In the rows, 128 means zero.
[ 94  78 148  74 101 179  90  76 203 105 137  73 149 159 107 104 126  87
 134 153 179 159 145 140 135  88  55 152 145 157 139 125 151 108 146 133
 108 126 134]
q_975
[123 123 157 112  93 135 101  96 151 133  87  86 136 135 107  71 146 159
 157 150 138 120 104 124 128  79 137 152 136 116 121 127 103 151 195 110
 118  86 131]
q_601
[121 148 159 127 141 153 130 134 149 122 117 158 135 134 118  89 132 132
 138 132  81 117 159  86 162 129  88 127 160 104  42 105 137 171  51 161
 164 173 151]
q_14
[130 125 147 126 107 156  76 102 168  94 116  97  98 118 128 156 158 128
 129 154 151 144 127 120 153  94  58 121 154 149 158 137 103 158 140 153
  80 148 154]
q_733
[141  99 163 142  83 149  90  69 186 124  98  88 147 143  84 112 138 131
 160 168 146 161 141 163 146  92  85 121 158 129 131 121 151 120 168 130
  98 131 122]
q_975
[133 119 159 132  97 176  70  85 173  92 121 115 123 120 103 117 142 171
 151 173 166 136 130 123 128 110  68 123 167 131 138 133 119 122 133 142
  94 139 137]
q_975
[105 143 135 125 120 173  98  63 180 107  68 104 139 140 125 160 170 120
 168 163 142 141 134 152 124 102 110 136 136 141 138 106 150 124 128 155
 113 147 143]
q_307
[108 107 158  87  96 188  70  86 197  84  92 142 146 157  76 126 119 142
 170 176 134 137 121 130 120  93  71 133 125 134 115 114 150 141 192 159
 124 138 156]
q_794
[151 131 168 114 127 128 164 157 139 115 140 195 114 158  99 168 125 125
 188  90 105 126 109  97  94 117 184 157 174 174 123 113  99 115 154  82
 147  91 166]
q_120
[128  95 125  80 105 184  72 107 171 113 117  71 120 120 125 117 129 159
 143 159 187 109 122 150 110 112 100 139 123 178 144 134 114 115 161 139
  94 109 118]
q_952
[141 139 113  99  92 160  89 104 175 119  91  98 148 134 142 141 172 154
 162 196 210  93 165 165 123  93 118 145 123 162 136  93 121 135 131  97
 121 105 166]
q_952
[107 108 148  31  89 201  58 133 179 133 102 124 135 140 107 147 137 169
 172 181 146  94 116  99 110 102 105 124 119 164 113  99 140 130 139 129
  99 111 175]
q_335
[113  92 139 152 111 181  99  60 191  64 103 116 125 139  74 144 164 152
 155 139 181 152 150 153 115  99  68 132 156 139 135 123 121 131 213 167
 123 165 126]
q_120
[144 107 142  65  78 175  60 113 168 111 127  68 124 159 118  74 136 138
 139 176 152 134  90 112 136 105 104 124 150 140 115 161 121 148 212 122
 110  97 134]
q_733
[130 102 181 172 109 168  96  58 150 115  84  94 136 145  95  93 147 152
 166 167 148 109 134 130 127  84 136 147 151 143 110 118 132 121 179 167
 122 128 128]
q_120
[191 137  82  80 105 206  91 115 167 141  73 140 116 197 137 135 152 129
 167 175 121 138 127 166 152 117 164 130 125 196  86 147 121 106 115 203
 117 129 134]
q_247
[131 139 114  89 112 166  66  79 177 119 118  91 124 165 156 120 179 129
 173 183 160 155 163 180 116  90 100 126 164 147 152 131 130 107  85 161
  87 110 167]
q_975
[133 102 164 104  89 139  87  80 182 120 114  87 125 160 108 113 152 113
 133 178 172 149 148 149 120  93  79 139 128 140 140 124 123 150 186 152
 110 122 149]
q_83
[145  92 159  91  84 150  86 122 154 117 106 138 121 128 113 115 143 142
 145 169 145 122 106 115 150  71  87 154 117 124 117 145 102  89 169 114
  99 112 180]
q_335
[181 143 166  73 117 176 158 173 183 130 146 109 153 142 105 131  64  48
  96 166 118 132 100 101 168 119 127 169 163 156 106 145 122 137 118 125
 133  85 139]
q_952
[147 121 149 120  74 128  56  97 151 108  75 130 129 115 121 106 140 137
 130 186 157  83 108 117 142  84 129 147 112 123 140 157  92 151 163 138
  90  87 157]
q_601
[190 198 161 206 118 205 112 126 141 150  65 123 136 197 132 144 133 109
 123 196 123  86 134 108 149 118 145 134 146 108 110 112 129 141 152 165
 147 111 173]
q_14
[142 119 132 106 106 165  93 136 160  74 125  95 135 119 126 131 113 187
 157 135 180 151 153 155 142  99  38 139 143 159 118 140 121 132 153  84
 103 119 187]
q_14
[114 100 170  82 115 128  82  84 157  83 103 132 113 132 107 135 138 152
 144 106 171 147 133 115 135  79  76 114 138 148 136 129  93 146 174  29
 104 147 174]
q_794
[111 117 144  52  69 181  95 102 196 127 103  89 126 176 132 131 159 100
 169 183 139 118 114 144 113  89 106 151 137 144 136 156 145 134 168 144
 123 120 152]
q_307
[125 117 157  17 102 174 105 145 172 164  91 112 112 178 119 176 143  81
 170 101  64 101 137  97 169  55 123 102 182 143 109 153 109 138  83 142
  99 136 119]
q_601
[103 128 129 109  87 178 133  82 190 140  94 102 129 136 112 127 147 137
 144 166 178 119 120 123 141 102 102 170 143 160 132 127 137 103 168 114
 138 120 137]
q_952
[117 134 146 130  84 200  86 104 177  97 117 102 100 158 120 137 195 142
 174 141 138 123 113 120  91  98 123 121 142 136 122 117 121 153 176 118
 117 157 141]
q_307
[148 125 143 141  65 201  38 118 157  63 136 143 121 125  90 102 146 157
 145 192 170  93 110 103 119 103 113 143 141 109 105 155 141 113 159 111
 101 119 171]
q_14
[150 135 140 124 111 137 168 151 117 147 110 124 124 153 156 160 123 142
 180 143 167 112 154 134 133  88 160 104 135 189  77 108  58 100 127 108
 112  75 135]
q_247
[148 107 152  73 106 188  74 115 162  93 111  56 131 124  96 151 108 181
 153 173 126 148 109 160 149  60  81 118 122 132 133 151 131 135 179  88
  64 128 164]
q_307
[191 137 171 203 157 174 150 120 172 119 114 101 122 139 100 126 190  28
  97 134  64 122 104  98 177  78 156 140 119  93  44 106 109 128 183 174
 127 135 132]
q_120
[109 130 146  81 105 162  86 110 171 108 112  77 141 112 138 141 150 137
 140 172 174 100 156 146 138  73  78  97 123 149 127 114 114 139 131 135
  72 106 143]
q_952
[114 102 113  84  86 165  98 111 155 140 131  90 115 157 122  92 167 164
 161 199 153 144 118 145  92  72 111 137 121 125 123  96 127 107 162 159
  92  75 159]
q_335
[153 109 172  73 104 158  83 106 179 127  98 117 123 139 119 124 172 124
 164 149 146 123 124 139 145 125 123 141 148 164 142 139 113 137 187 120
 147 132 139]
q_733
[ 78 129 147  93  89 121 117  74 156 122 119  80 137 166 128  97 189 142
 191 128 157 102 162 174 111  86 131 127 154 163 134 137 153 147 126 167
 110 131 129]
q_247
[ 92 128 168  79  94 189  79  89 185 121 118 127 140 154  99 130 110 121
 123 181 180 129 126 121 133 117 118 150 145 154 159 160 133 143 153  87
 120 143 174]
q_975
[157 148 148 130  76 192 130 110 131 123 132 113 130 162  91 108 130 200
 145 194 180 152 111 113 108 108 110 159 177 151 145 106 138 138 129 100
 149 111 143]
q_409
[136  98 140 110 124 172  98 111 155  74 141 130 120 124  84 126 135 175
 128 167 158 126 139 153 118 109 115 116 133 137 121 116 118 133 170 152
 101 103 136]
q_14
[116 124 166 154  72 170  75  89 175 126 100  98 118 126 107 101 160 123
 153 175 180 108 128 127 124  97  84 139  96 133 109 132 121 136 202 120
 110 142 165]
q_247
[ 84 125 163  77  77 153 145  83 155 141  80  81 129 117 101 154 120 183
 165 151 157 139 126 143 150  76  94 121 149 161 137 138 131 159 132 110
  98 119 162]
q_601
[123 138 172 154  93 141 148 181 164 177 126  93 119 103 151 174 141  58
 161  99 111  52 108 100 119 143 124 132 126 143  99 143 122 121 127 137
 134 136 116]
q_952
[135  98 148  86  81 187  85 115 142 125 121 105 122 162 100  76 124 173
 132 167 151 165 104 122 115  98 112 110 150 139 130 125 119 125 192 133
  94 104 123]
q_335
[155 110 157  74  65 170  74  82 156 121 112  76 119 156  95  95 139 124
 146 201 163 101 105 145 135  89 104 132 124 139 113 166 153 135 127 159
  86 122 170]
q_247
[154 115 149  72 127 184  86 111 163 100 124 108 118 143 123 134 168 155
 157 184 133 110 124 134 157  73 125 131 137 145 127 132  95  97 181 158
 110  87 146]
q_733
[179 103 167  88  78 222  78 122 149 100 110  91 137 183  99 122 129 108
 124 183 186 134 105 123 124  81  93 109 135 117 135 125 116 121 205  93
 112 125 126]
q_794
[149 176 188 166 176 174 136 138 148  73 139 102 138 169 146 123 150  76
 149  43  65 129 108  68 156 128  92 135 167 140  79 101 135 140  94 180
 158 157 164]
q_733
[158 113 168  91 115 146  66  91 163  80  93 146 120 132 112 180 131 148
 143 171 174 109 123 138 129 108 111 129 107 170 128 145  90 126 150 148
  87 120 191]
q_83
[124 120 160 101  99 151  81 117 139  98 109  95 128 124 131 154 129 139
 134 145 182 127  97 141 128  86  81 142  93 163 129 167  97 123 146  88
  90 129 194]
q_409
[146 128 148 137  82 198  70  84 158 106 105  98 124 115  95 112 142 200
 118 196 155 122  99 118 150 101  78 161 115 162 134 140 156 146 147 142
 111 145 161]
q_409
[132 145 136 160 102 177 128  80 145 122 108 100 124 139 122 116 198 190
 157 143 175 154 128 148 114 113 126 130 129 162 118 100 130 113 173 104
 151 128 138]
q_409
[145 121 168 135  98 183  76  83 186 112 133 110 126 147 101 104 124 126
 127 207 142 133 143 132 148  96  89 145 158 123 143 147 132 125 145 162
 109 119 160]
q_975
[160 125 144 107 128 184  87  89 159  90 135  67 122 152  96 108 151 150
 139 153 134 167 124 143 143 107  83 115 168 122 139 118 145 139 162 149
 118 131 143]
q_733
[153 129 142 145  91 168  56  73 178  88  82 128 148 165 108 134 142 120
 187 214 164 101 127 159 104  97 161 148 122 141 100 118 141 129 141 151
 125 109 194]
q_794
[148 114 145 143  80 183  91  94 144  87 120 130 124 157 102  95 160 147
 149 169 157 128 128 113 116  89  98 137 141 125 108 119 137 138 152 146
 122 140 160]
q_120
[117  77 149  88  92 195  88  81 192  92 131  97 103 140  69  94 167 174
 124 136 158 144 139 147 129 117  51 131 121 140 117 123 162 168 198 121
 135 174 158]
q_14
[112 112 162  93  72 181 119 120 142 126 111 117 147 204 102  78 146 104
 132 178 171 109 101 124 100  91 152 147 131 128 117 114 129 140 196 137
 127  97 120]
q_14
[173 129 138 102 141 169 131 122 162 117 122 140 113 145 127 144 165  68
 135 145 141 116 129 113 142 106 113 143 141 145 108 110  96  80 104 179
 121 109 121]
q_247
[194 127 116  91 160 166 126 145 117 143  81 118 123 143 112 211 136 143
 173 115 113 130 121 185 137 118 158  82 123 165 122 117 104  80 111 162
  77 128  99]
q_247
[ 90 111 148 115  72 178  94  80 173 101 115  91 115 166 110  94 169 151
 144 151 176  99 116 122 100 110 112 138 140 159 114 131 146 160 187 147
 118 118 149]
q_14
[110 111 132  62  95 185 110  85 164 105 100 107 112 168 102 172 128 190
 165 154 128 134 127 155 146  76 139 117 157 171 138 171 131 135 158 111
 101 147 147]
q_307
[129 134 160 127  84 205  69 115 155  72 157 104 113 147  95 119 127 190
 154 149 160 117 111 103 128 118  97 148 171 142 152 165 139 149 179 104
 135 154 176]
q_733
[150 154 137 109 104 144 100  89 145  64 102 129 143 128 121 136 139 179
 157 167 190 127 143 142 139  93  69 116 124 161 118 113 120 131 118 130
  86 102 196]
q_247
[ 94 125 155 129  78 225  90  92 145 129 103 121 120 147 102 105 167 118
 148 192 164 123  86  94  91  95 122 141 117 119 118 118 142 109 175 157
 108 140 140]
q_120
[128 103 148 120 128 136  87  87 134 104 123  77 114 172 142  89 126 136
 168 132 166 149 141 118  85  78  96 121 186 158 145  88  96 123 120 138
  94  82 112]
q_794
[128  92 145 109 151 192 109  78 179  89 112 111 137 134  85 123 147 103
 109 143 135 160 128 157 154  95  99 147 117 131 131 146 131 103 213 179
 121 146 122]
q_120
[ 97 126 137 115  76 183  96  86 181 102  90  91 137 171 101 158 156 154
 203 168 132 119 106 154 121  96  96 146 151 160 132 129 167 148 144 220
 110 153 154]
q_733
[155 124 166 106  64 202  72 104 175 108 105  82 119 186 111 113 157 143
 164 200 129 121 122 143 112  76 122 107 125 131 110 123 130 169 199 134
 107 119 163]
q_307
[ 81 140 128  96  90 198  71  93 157  90 105 101 136 164 122 136 166 158
 141 144 162 132 102 144 117  83 105 127 106 166 132 158 136 131 171 141
  94 149 155]
q_409
[ 83 112 172 111 103 158 109  82 154 181  68 104 121 161 135 138 148 132
 153 160 174 100 140 104 108 107 116 135 130 162 139  85 120 129 136 133
 129 125 164]
q_335
[127 153 135 183  83 151  83  89 162  88  63 102 162 144 128 104 106 121
 134 172 198 131 116 121 132 101  55 163 138 136 130 118 117 145 138 148
 101 135 150]
q_952
[116 122 164 107  97 129 100  76 158 126  96 104 124 136 120 134 169 141
 176 182 163 109 123 127 137  80  97 148 145 125 144 122 118 111 165 120
 122 100 174]
q_733
[156 130 137  87 112 174  91  76 179  90 132 107 147 159  88 103 167 191
 186 170 159 157 140 191 102 134 130 112 159 132 120 118 155 125 153 122
 136 117 164]
q_975
[149 111 155 117  92 144  89  85 146 108 127 103 102 159 119 111 192 142
 144 160 147 116 118 150 101  95 121 132 132 155 133 129 118 147 117 177
 112 122 147]
q_409
[120 130 160 112  97 145 113  73 153 121  86 149 111 137 107 125 145 154
 145 185 143 154 129 120 149  60  99 146 146 144 135 136 110 132 162 118
  96 114 191]
q_120
[143 108 162  92  61 204  78  96 151 108 109 106 121 130  91 111 148 143
 152 168 172 112  96 118 139 101 109 113 120 158 100 151 142 106 156 128
  88 138 132]
q_247
[131 152 178 138 138 175 135 117 167 121 110 177  96 138 110 160 172  90
 128 112  68 115 121  61 162  97 139 115 160 140  90 134 104 134 149 151
 124 146 146]
q_120
[123  94 124  77 108 187  76  88 134 124  99 102 134 175 108 121 126 155
 150 157 197 147 132 134  97 118 108 112 140 139 124  97 135 104 114 110
 119 134 159]
q_335
[ 87 121 148 113  70 138 139  76 174 134 116  90 130 154  84 110 173 147
 177 145 159 108 137 137 107  87 171 164 169 139 126 112 145 178 140  95
 152 120 151]
q_601
[155  92 153 142  84 146  74  71 177  90 107 105 122 149  98 119 160 164
 139 171 162 126 139 160 134  92  92 119 128 153 131 117 121 163 157 155
  88 142 151]
q_975
[121 101 136  84  85 169  87  76 193 110 127 108 136 162 108 102 167 119
 152 169 160 152 136 155 121 107 119 131 162 160 139 127 148 125 139 151
 107 120 118]
q_975
[119 129 156 164 104 141  83  70 180 100  90 131 151 149 110 137 152 130
 153 158 177 121 149 141 127 105  69 147 128 117 156 111 131 116 170 126
 125 140 169]
q_975
[ 83 135 165 149 117 177  98  50 165  70 109  86 133 151 104 104 150 182
 164 158 149 101 122 105 109  81 104 143 140 115 113 110 139 137 177 133
 130 127 164]
q_307
[167 110 151 105 116 197  72  99 159 135 102  94 114 138 126 132 166 153
 147 191 160 139 135 170 127 101 133 138  98 161 133 126 110  95 178 159
 103 124 142]
q_83
